Below is a small trained network, with its code and all its weights. Each question gives an input and a target symbol and asks what happens when units are switched off, that is, made to give their printed mean instead of their output.

import numpy as np


def w(rows, s, z=0):
    codes = np.array(rows[::2]) - 128.0
    scale = np.full(codes.shape[1], s)
    scale[-1] = z or s
    return codes * scale


def norm(h):
    return h / np.sqrt((h * h).mean(-1, keepdims=True) + 1e-5)


def f(y):
    return np.maximum(y, 0)


def softmax(a):
    e = np.exp(a - a.max(-1, keepdims=True))
    return e / e.sum(-1, keepdims=True)


def log_softmax(a):
    a = a - a.max(-1, keepdims=True)
    return a - np.log(np.exp(a).sum(-1, keepdims=True))


def net(x, mask):
    ids = ['ΛΦΩβγεηθμπσ'.index(c) for c in x.split()]
    T = len(ids)
    res = E[ids] + P[:T]
    u = 0
    for l in range(3):
        q, k, v = (norm(res) @ M[l].T for M in (Q, K, V))
        z = softmax(np.where(np.tri(T) > 0, q @ k.T / 2**0.5, -1e9)) @ v
        res = res + np.where(mask[u], z, O[l][:, -1]) @ O[l][:, :-1]
        u += 1
        y = f(norm(res) @ A[l][:, :-1].T + A[l][:, -1])
        res = res + np.where(mask[u : u + 8], y, B[l][:, -1]) @ B[l][:, :-1]
        u += 8
    return log_softmax(norm(res)[-1] @ U[:, :-1].T + U[:, -1])


Q, K, V, O, A, B = {}, {}, {}, {}, {}, {}
E = w([
[199,131,116,106,94,150,219,92,203,90,67],'Λ',
[100,177,102,159,139,154,222,157,66,47,151],'Φ',
[77,220,168,159,153,159,172,180,195,186,151],'Ω',
[230,124,228,113,159,230,152,110,169,187,94],'β',
[107,39,104,104,63,117,163,209,94,149,141],'γ',
[99,115,128,137,213,175,78,131,115,70,172],'ε',
[69,141,87,164,153,250,93,145,90,143,100],'η',
[136,142,142,98,205,137,134,159,208,184,67],'θ',
[120,151,177,175,96,218,167,96,205,167,163],'μ',
[225,72,171,141,224,73,200,102,140,98,113],'π',
[96,169,90,190,80,15,145,85,157,202,167],'σ',
],0.015)
P = w([
[138,215,254,59,135,62,67,131,110,91,103],'0',
[189,140,188,153,132,66,102,202,83,122,130],'1',
[82,148,169,109,170,91,110,123,59,110,147],'2',
[98,122,149,147,168,125,131,151,105,117,154],'3',
[99,121,135,136,169,134,140,128,129,121,142],'4',
[109,124,115,136,171,140,154,122,149,114,134],'5',
[117,129,101,131,168,144,153,104,159,121,135],'6',
[130,136,92,128,169,151,155,93,160,126,138],'7',
[140,137,82,124,168,158,154,85,167,128,143],'8',
[146,139,72,112,167,164,152,75,163,134,151],'9',
[159,146,62,101,164,171,155,71,161,135,159],'10',
[178,149,53,86,160,174,151,59,146,144,166],'11',
[176,157,54,93,165,171,161,61,167,134,186],'12',
],0.0096)
Q[0] = w([
[1,106,207,46,93,118,163,15,102,112,99],'L0H0',
[113,92,77,104,233,154,199,106,156,208,154],'L0H0',
],0.0042)
K[0] = w([
[135,96,82,253,129,148,121,176,198,101,113],'L0H0',
[162,112,80,82,110,134,122,178,123,135,169],'L0H0',
],0.0062)
V[0] = w([
[133,255,146,187,215,136,120,24,140,131,105],'L0H0',
[134,147,136,135,112,130,155,105,141,77,102],'L0H0',
],0.0052)
O[0] = w([
[1,19,150,116,157,163,174,144,47,164,92,4],'L0H0',
[132,187,105,81,147,85,179,185,13,114,68,31],'L0H0',
],0.0083,0.0014)
A[0] = w([
[125,200,253,116,50,175,154,128,146,108,173,216],'L0N0',
[116,87,57,164,97,78,132,159,65,70,202,53],'L0N1',
[94,63,158,254,186,174,205,206,152,240,161,255],'L0N2',
[6,171,79,183,53,160,92,181,42,198,101,211],'L0N3',
[100,102,129,109,55,157,207,118,95,66,77,111],'L0N4',
[151,153,87,117,49,72,155,142,143,71,108,116],'L0N5',
[180,156,68,186,47,127,91,92,125,120,165,68],'L0N6',
[145,169,150,142,88,176,75,125,86,142,114,70],'L0N7',
],0.0067,0.0015)
B[0] = w([
[112,64,178,89,133,189,107,126,98,32,66,158],'L0N0',
[112,174,184,93,189,211,131,64,128,234,113,164],'L0N1',
[86,151,140,32,105,122,138,88,115,99,116,255],'L0N2',
[131,114,142,109,64,81,212,195,158,42,189,166],'L0N3',
[101,146,173,81,63,147,3,62,118,54,123,151],'L0N4',
[202,181,188,190,146,153,166,111,133,95,130,159],'L0N5',
[141,174,94,165,52,178,200,125,126,77,183,160],'L0N6',
[167,87,94,218,120,156,142,126,186,98,38,134],'L0N7',
],0.0066,0.0086)
Q[1] = w([
[137,168,160,19,127,195,254,46,184,60,166],'L1H0',
[90,150,122,89,188,175,179,102,173,160,100],'L1H0',
],0.0094)
K[1] = w([
[167,145,1,69,161,170,162,53,151,132,163],'L1H0',
[145,110,116,114,130,199,206,68,116,165,165],'L1H0',
],0.0082)
V[1] = w([
[160,143,133,174,111,16,210,220,220,202,34],'L1H0',
[210,255,102,142,171,181,73,219,179,183,181],'L1H0',
],0.0043)
O[1] = w([
[112,121,116,9,178,223,224,137,75,98,194,3],'L1H0',
[60,68,65,145,32,172,149,17,254,179,71,153],'L1H0',
],0.0087,0.0025)
A[1] = w([
[19,53,143,111,245,162,116,200,12,123,9,98],'L1N0',
[193,128,179,59,122,141,121,215,147,189,79,86],'L1N1',
[129,100,123,124,71,126,254,149,143,105,78,100],'L1N2',
[131,115,167,219,220,172,50,135,130,14,146,117],'L1N3',
[188,136,71,231,108,195,160,141,127,114,188,101],'L1N4',
[182,61,78,194,163,117,165,71,144,87,116,136],'L1N5',
[163,88,172,121,161,119,207,134,140,80,172,3],'L1N6',
[204,40,114,116,165,135,216,152,123,212,132,139],'L1N7',
],0.0063,0.0052)
B[1] = w([
[88,83,49,147,149,53,144,119,187,242,222,254],'L1N0',
[105,136,226,103,209,124,46,149,102,132,118,178],'L1N1',
[78,158,161,96,126,154,9,66,120,137,153,165],'L1N2',
[198,171,198,144,57,222,127,124,108,135,165,189],'L1N3',
[129,186,111,132,170,89,110,76,167,34,181,175],'L1N4',
[19,161,166,155,72,168,125,131,143,166,126,186],'L1N5',
[24,160,114,132,2,92,184,171,151,147,104,141],'L1N6',
[78,161,160,139,98,96,131,66,142,27,145,165],'L1N7',
],0.0069,0.007)
Q[2] = w([
[201,85,56,48,193,219,100,166,84,9,150],'L2H0',
[56,226,253,18,105,170,10,86,166,157,133],'L2H0',
],0.0045)
K[2] = w([
[103,152,246,115,161,57,247,146,173,87,253],'L2H0',
[104,149,25,165,93,142,220,33,190,107,106],'L2H0',
],0.0059)
V[2] = w([
[160,32,253,131,128,38,178,111,166,132,106],'L2H0',
[128,86,163,68,169,72,66,230,75,116,91],'L2H0',
],0.0054)
O[2] = w([
[170,77,83,251,148,121,152,7,87,96,177,173],'L2H0',
[109,180,114,177,82,217,145,87,238,131,107,2],'L2H0',
],0.012,0.0033)
A[2] = w([
[88,157,152,166,10,89,139,134,66,114,136,90],'L2N0',
[67,71,168,143,79,234,90,134,75,160,62,114],'L2N1',
[198,59,95,99,70,82,157,148,61,132,136,124],'L2N2',
[160,113,2,154,45,153,190,208,168,96,160,50],'L2N3',
[153,127,207,102,194,189,109,152,109,145,42,160],'L2N4',
[27,153,73,191,236,202,199,163,99,202,123,50],'L2N5',
[86,78,107,210,102,181,134,231,117,176,173,5],'L2N6',
[97,120,168,149,89,208,107,125,24,92,103,43],'L2N7',
],0.0084,0.0029)
B[2] = w([
[156,104,55,144,159,161,89,175,113,174,45,223],'L2N0',
[136,123,63,28,96,108,169,95,161,153,79,170],'L2N1',
[166,148,179,74,153,177,163,154,133,123,157,160],'L2N2',
[196,66,160,93,184,171,229,191,104,134,119,151],'L2N3',
[90,131,116,231,77,163,150,152,68,120,134,197],'L2N4',
[202,137,141,118,119,68,55,177,170,142,32,253],'L2N5',
[83,93,69,124,81,141,116,139,82,6,156,157],'L2N6',
[102,127,134,39,199,50,146,90,143,117,132,187],'L2N7',
],0.011,0.0051)
U = w([
[87,84,129,173,135,122,48,152,110,112,182,210],'Λ',
[122,215,100,120,220,126,125,146,69,102,119,3],'Φ',
[97,190,75,167,81,97,171,159,93,165,112,240],'Ω',
[44,192,175,108,50,107,138,217,161,126,133,94],'β',
[164,44,97,136,124,62,85,141,180,176,20,117],'γ',
[190,254,125,150,102,171,142,107,186,71,105,147],'ε',
[178,91,180,76,167,157,163,195,89,175,193,137],'η',
[40,79,81,63,110,155,168,55,181,131,145,97],'θ',
[96,54,55,126,145,161,145,174,141,81,99,253],'μ',
[140,77,156,143,229,69,186,99,121,98,202,38],'π',
[125,78,142,154,121,180,148,96,113,183,103,212],'σ',
],0.0088,0.0025)

Each question gives the input, a string of symbols that net reads in full, and the target symbol t.
The units are the heads (2 rows each of Q, K, V and O) and the neurons (one row each of A and B). Each row of codes is followed by its name. A weight is (code - 128) times the scale printed after its matrix; where a second scale follows, it is the last column's (O, A, B and U).
mask holds one flag per unit, layer by layer, with each layer's heads first. A switched-off unit (its flag False) gives its mean, the last column of its rows in O or B, instead of its output. The means were averaged over made-up inputs and are rounded, as every weight is.
A unit's drop is (log p(t) with every unit on - log p(t) with that unit switched off) / (log p(t) with every unit on - log p(t) with every unit switched off).
The circuit of an input: a set's keep is (log p(t) with only the set's units on - log p(t) with every unit switched off) / (log p(t) with every unit on - log p(t) with every unit switched off). Starting from the 12 units with the biggest drops (on a tie, the unit counted first), units are removed one at a time, each time the one whose removal leaves the highest keep (on an exact tie, the one counted first), for as long as the keep stays at least 0.8.
units of the circuit, in order: the units of the circuit, biggest drop first
k most important neurons: the k neurons with the biggest drops, biggest first
k most important neurons of layer l: the k neurons of layer l with the biggest drops, biggest first
input σ Λ γ γ θ η, target μ: 2 most important neurons of layer 1 => (L1N4, L1N1)
input θ ε θ θ θ θ γ π, target ε: most important neuron => (L1N6)
input γ θ θ Λ ε η, target γ: units of the circuit, in order => (L1H0, L0N4)
input σ ε σ ε θ θ γ σ θ η θ θ, target θ: 3 most important neurons => (L0N3, L2N5, L0N1)
input ε β θ π θ ε γ ε Λ, target γ: units of the circuit, in order => (L0N4, L1H0, L2H0, L0N0)
input ε ε θ θ μ θ ε θ μ θ θ Ω, target β: 2 most important neurons => (L0N3, L2N5)
input Λ η π γ θ π θ θ θ π θ, target π: units of the circuit, in order => (L2H0, L2N5)
input θ ε θ β, target σ: units of the circuit, in order => (L2H0, L0H0)
input ε θ θ ε θ θ θ θ η ε ε, target Λ: units of the circuit, in order => (L1N0, L0H0, L1H0, L1N3)
input θ γ Λ Φ θ θ θ θ θ γ γ γ, target η: 4 most important neurons => (L2N3, L1N1, L0N6, L0N0)
input θ Ω γ θ σ θ θ Λ, target θ: units of the circuit, in order => (L0H0, L2N5)
input γ θ θ θ θ η, target θ: units of the circuit, in order => (L0N3, L1H0, L0H0)
input θ θ σ γ σ θ ε π θ Ω, target θ: 2 most important neurons => (L0N2, L0N0)
input η π Φ ε Ω γ θ Ω, target θ: units of the circuit, in order => (L1H0)
input ε θ η Λ θ β θ Λ ε θ Ω π γ, target π: 2 most important neurons of layer 1 => (L1N5, L1N6)
input θ γ ε, target ε: units of the circuit, in order => (L2H0, L1N3)
input θ γ θ, target ε: 2 most important neurons => (L0N2, L1N0)
input θ θ μ μ θ Φ θ ε θ π γ Λ θ, target Φ: units of the circuit, in order => (L1N0, L2H0, L2N4)
input π Φ γ ε θ η θ, target β: 3 most important neurons => (L1N0, L2N4, L2N0)
input ε γ π θ γ, target η: units of the circuit, in order => (L2H0, L0H0, L0N1, L2N2)
input θ π θ θ γ Λ θ, target Φ: most important neuron of layer 2 => (L2N5)
input θ Ω Ω θ θ γ π θ, target π: 3 most important neurons of layer 0 => (L0N0, L0N6, L0N2)
input Λ Ω σ ε γ, target γ: 3 most important neurons => (L0N4, L2N0, L0N3)
input θ γ γ γ Ω, target ε: 2 most important neurons => (L1N0, L0N0)
input Ω θ θ μ θ ε θ θ γ ε, target ε: 3 most important neurons of layer 0 => (L0N2, L0N1, L0N6)
input π θ Λ η π θ θ γ θ θ θ η, target θ: 3 most important neurons => (L0N3, L1N2, L1N0)
input γ Φ γ γ Φ, target ε: most important neuron of layer 1 => (L1N4)
input γ θ μ, target θ: units of the circuit, in order => (L0N0, L2N1)
